Below is a small trained network, with its code and all its weights. Each question gives an input and a target symbol and asks what happens when units are switched off, that is, made to give their printed mean instead of their output.

import numpy as np


def w(rows, s, z=0):
    codes = np.array(rows[::2]) - 128.0
    scale = np.full(codes.shape[1], s)
    scale[-1] = z or s
    return codes * scale


def f(y):
    return y / 2 * (1 + np.tanh(0.7978845608 * (y + 0.044715 * y**3)))


def softmax(a):
    e = np.exp(a - a.max(-1, keepdims=True))
    return e / e.sum(-1, keepdims=True)


def log_softmax(a):
    a = a - a.max(-1, keepdims=True)
    return a - np.log(np.exp(a).sum(-1, keepdims=True))


def net(x, mask):
    ids = ['ΘΞΣΨαγεζηλμπτφω'.index(c) for c in x.split()]
    T = len(ids)
    res = E[ids] + P[:T]
    u = 0
    for l in range(2):
        q, k, v = (res @ M[l].T for M in (Q, K, V))
        z = softmax(np.where(np.tri(T) > 0, q @ k.T / 4**0.5, -1e9)) @ v
        res = res + np.where(mask[u], z, O[l][:, -1]) @ O[l][:, :-1]
        u += 1
        y = f(res @ A[l][:, :-1].T + A[l][:, -1])
        res = res + np.where(mask[u : u + 4], y, B[l][:, -1]) @ B[l][:, :-1]
        u += 4
    return log_softmax(res[-1] @ U[:, :-1].T + U[:, -1])


Q, K, V, O, A, B = {}, {}, {}, {}, {}, {}
E = w([
[148,65,131,155],'Θ',
[145,172,132,173],'Ξ',
[129,250,216,136],'Σ',
[122,64,153,46],'Ψ',
[148,190,107,145],'α',
[129,38,114,180],'γ',
[150,170,130,159],'ε',
[87,76,109,110],'ζ',
[159,127,140,110],'η',
[167,114,175,66],'λ',
[139,69,85,212],'μ',
[41,135,91,82],'π',
[65,78,55,182],'τ',
[135,170,119,166],'φ',
[116,110,114,128],'ω',
],0.021)
P = w([
[241,107,66,79],'0',
[56,12,97,218],'1',
[76,2,141,187],'2',
[72,59,139,128],'3',
[89,75,139,109],'4',
[98,67,141,123],'5',
[105,98,136,111],'6',
[138,69,167,142],'7',
],0.0069)
Q[0] = w([
[155,249,117,141],'0.h1',
[142,198,193,108],'0.h1',
[100,138,174,151],'0.h1',
[131,215,135,130],'0.h1',
],0.014)
K[0] = w([
[75,102,255,171],'0.h1',
[96,135,194,184],'0.h1',
[93,200,168,120],'0.h1',
[5,130,184,127],'0.h1',
],0.0098)
V[0] = w([
[61,113,63,255],'0.h1',
[111,161,78,137],'0.h1',
[253,252,192,221],'0.h1',
[68,226,178,184],'0.h1',
],0.0078)
O[0] = w([
[57,2,46,120,128],'0.h1',
[106,129,174,80,126],'0.h1',
[139,198,46,87,34],'0.h1',
[56,143,131,85,2],'0.h1',
],0.009,0.0044)
A[0] = w([
[117,65,118,153,2],'0.n1',
[23,139,120,89,125],'0.n2',
[94,143,94,208,120],'0.n3',
[2,92,73,57,135],'0.n4',
],0.0085,0.0044)
B[0] = w([
[163,186,91,1,213],'0.n1',
[205,89,93,179,183],'0.n2',
[125,161,150,68,188],'0.n3',
[128,176,185,126,255],'0.n4',
],0.0079,0.0093)
Q[1] = w([
[151,57,110,146],'1.h1',
[178,10,177,114],'1.h1',
[215,204,161,106],'1.h1',
[91,171,95,119],'1.h1',
],0.011)
K[1] = w([
[255,175,193,148],'1.h1',
[130,220,105,95],'1.h1',
[61,241,206,127],'1.h1',
[60,173,239,199],'1.h1',
],0.0074)
V[1] = w([
[212,175,2,133],'1.h1',
[154,167,144,234],'1.h1',
[208,141,203,248],'1.h1',
[54,204,132,61],'1.h1',
],0.007)
O[1] = w([
[223,143,123,62,252],'1.h1',
[190,161,207,81,78],'1.h1',
[178,154,255,99,206],'1.h1',
[36,170,113,118,28],'1.h1',
],0.0072,0.0023)
A[1] = w([
[146,200,216,242,34],'1.n1',
[39,121,109,144,91],'1.n2',
[1,54,170,136,251],'1.n3',
[217,239,101,121,86],'1.n4',
],0.0065,0.0023)
B[1] = w([
[64,26,52,1,254],'1.n1',
[75,251,156,105,190],'1.n2',
[186,151,180,226,240],'1.n3',
[30,177,89,193,239],'1.n4',
],0.0076,0.008)
U = w([
[250,138,132,191,166],'Θ',
[170,135,108,147,113],'Ξ',
[32,148,181,115,35],'Σ',
[68,73,219,73,90],'Ψ',
[182,139,106,157,87],'α',
[199,88,100,167,87],'γ',
[177,135,118,162,97],'ε',
[176,104,171,206,127],'ζ',
[226,173,166,170,255],'η',
[155,148,182,117,147],'λ',
[177,72,50,118,77],'μ',
[117,133,253,244,87],'π',
[36,30,112,207,189],'τ',
[165,123,122,161,78],'φ',
[198,127,145,194,160],'ω',
],0.0058,0.0033)

Each question gives the input, a string of symbols that net reads in full, and the target symbol t.
The units are the heads (4 rows each of Q, K, V and O) and the neurons (one row each of A and B). Each row of codes is followed by its name. A weight is (code - 128) times the scale printed after its matrix; where a second scale follows, it is the last column's (O, A, B and U).
mask holds one flag per unit, layer by layer, with each layer's heads first. A switched-off unit (its flag False) gives its mean, the last column of its rows in O or B, instead of its output. The means were averaged over made-up inputs and are rounded, as every weight is.
A unit's drop is (log p(t) with every unit on - log p(t) with that unit switched off) / (log p(t) with every unit on - log p(t) with every unit switched off).
The circuit of an input: a set's keep is (log p(t) with only the set's units on - log p(t) with every unit switched off) / (log p(t) with every unit on - log p(t) with every unit switched off). Starting from all 10 units, units are removed one at a time, each time the one whose removal leaves the highest keep (on an exact tie, the one counted first), for as long as the keep stays at least 0.8.
units of the circuit, in order: the units of the circuit, biggest drop first
k most important neurons: the k neurons with the biggest drops, biggest first
k most important neurons of layer l: the k neurons of layer l with the biggest drops, biggest first
drop of u: that unit's drop, to one decimal
input Θ λ τ ζ Ψ Σ, target Σ: units of the circuit, in order => 0.h1
input π τ τ, target π: units of the circuit, in order => 0.h1; 1.n3; 1.n1
input Ψ μ Ψ μ π μ τ π, target Ψ: 3 most important neurons => 1.n1; 0.n1; 1.n3
input Ψ π η Ψ Ψ τ γ, target Ψ: 4 most important neurons => 1.n1; 0.n1; 1.n3; 0.n2
input τ τ τ Σ Θ Ψ Ξ, target τ: units of the circuit, in order => 1.h1; 0.n1; 0.h1
input Ψ τ α τ ω τ, target Ψ: units of the circuit, in order => 0.h1; 1.n1; 1.h1
input Ψ τ α μ φ, target Ψ: units of the circuit, in order => 0.h1; 1.h1; 1.n3
input τ Ψ τ Ξ, target τ: units of the circuit, in order => 1.h1; 0.h1
input Ψ Ψ τ μ, target Ψ: units of the circuit, in order => 1.n1; 0.h1; 1.h1
input μ τ η, target μ: units of the circuit, in order => 0.h1; 1.h1; 0.n1
input π τ Ψ π η φ η, target π: 2 most important neurons of layer 0 => 0.n2; 0.n1
input μ ω Σ Θ τ Σ π ζ, target μ: units of the circuit, in order => 0.h1; 1.h1
input τ Θ Ψ λ τ Ψ ζ ε, target τ: units of the circuit, in order => 0.n1; 1.h1; 0.h1
input τ λ π Θ η Ψ Ψ, target τ: units of the circuit, in order => 1.h1; 0.h1
input Ψ Ψ π Θ π τ π, target Ψ: 2 most important neurons of layer 1 => 1.n1; 1.n4
input τ τ γ γ, target τ: units of the circuit, in order => 0.h1
input τ η η τ μ ζ, target τ: 2 most important neurons => 0.n1; 0.n2
input π ε λ, target π: 2 most important neurons of layer 0 => 0.n2; 0.n1
input Ψ η τ τ φ, target Ψ: 3 most important neurons => 0.n1; 1.n1; 1.n3
input Ψ Θ η, target Ψ: most important neuron of layer 1 => 1.n1
input Ψ μ η Ψ ζ Θ, target Ψ: 4 most important neurons => 1.n1; 0.n1; 1.n3; 0.n2
input τ τ Ψ, target τ: 2 most important neurons => 0.n1; 0.n3
input π μ τ ζ, target π: 3 most important neurons => 1.n3; 1.n1; 0.n2
input Ψ π Ψ τ ω, target Ψ: 2 most important neurons => 1.n1; 0.n1
input π η τ η ω, target π: 2 most important neurons of layer 1 => 1.n3; 1.n1
input π τ τ π, target π: drop of 1.h1 => 0.2
input Ψ τ τ Ψ Ξ, target Ψ: drop of 1.h1 => 0.9
input Ψ η τ, target Ψ: drop of 0.n1 => 0.1
input τ ω α λ φ λ ζ, target τ: drop of 1.h1 => 1.1
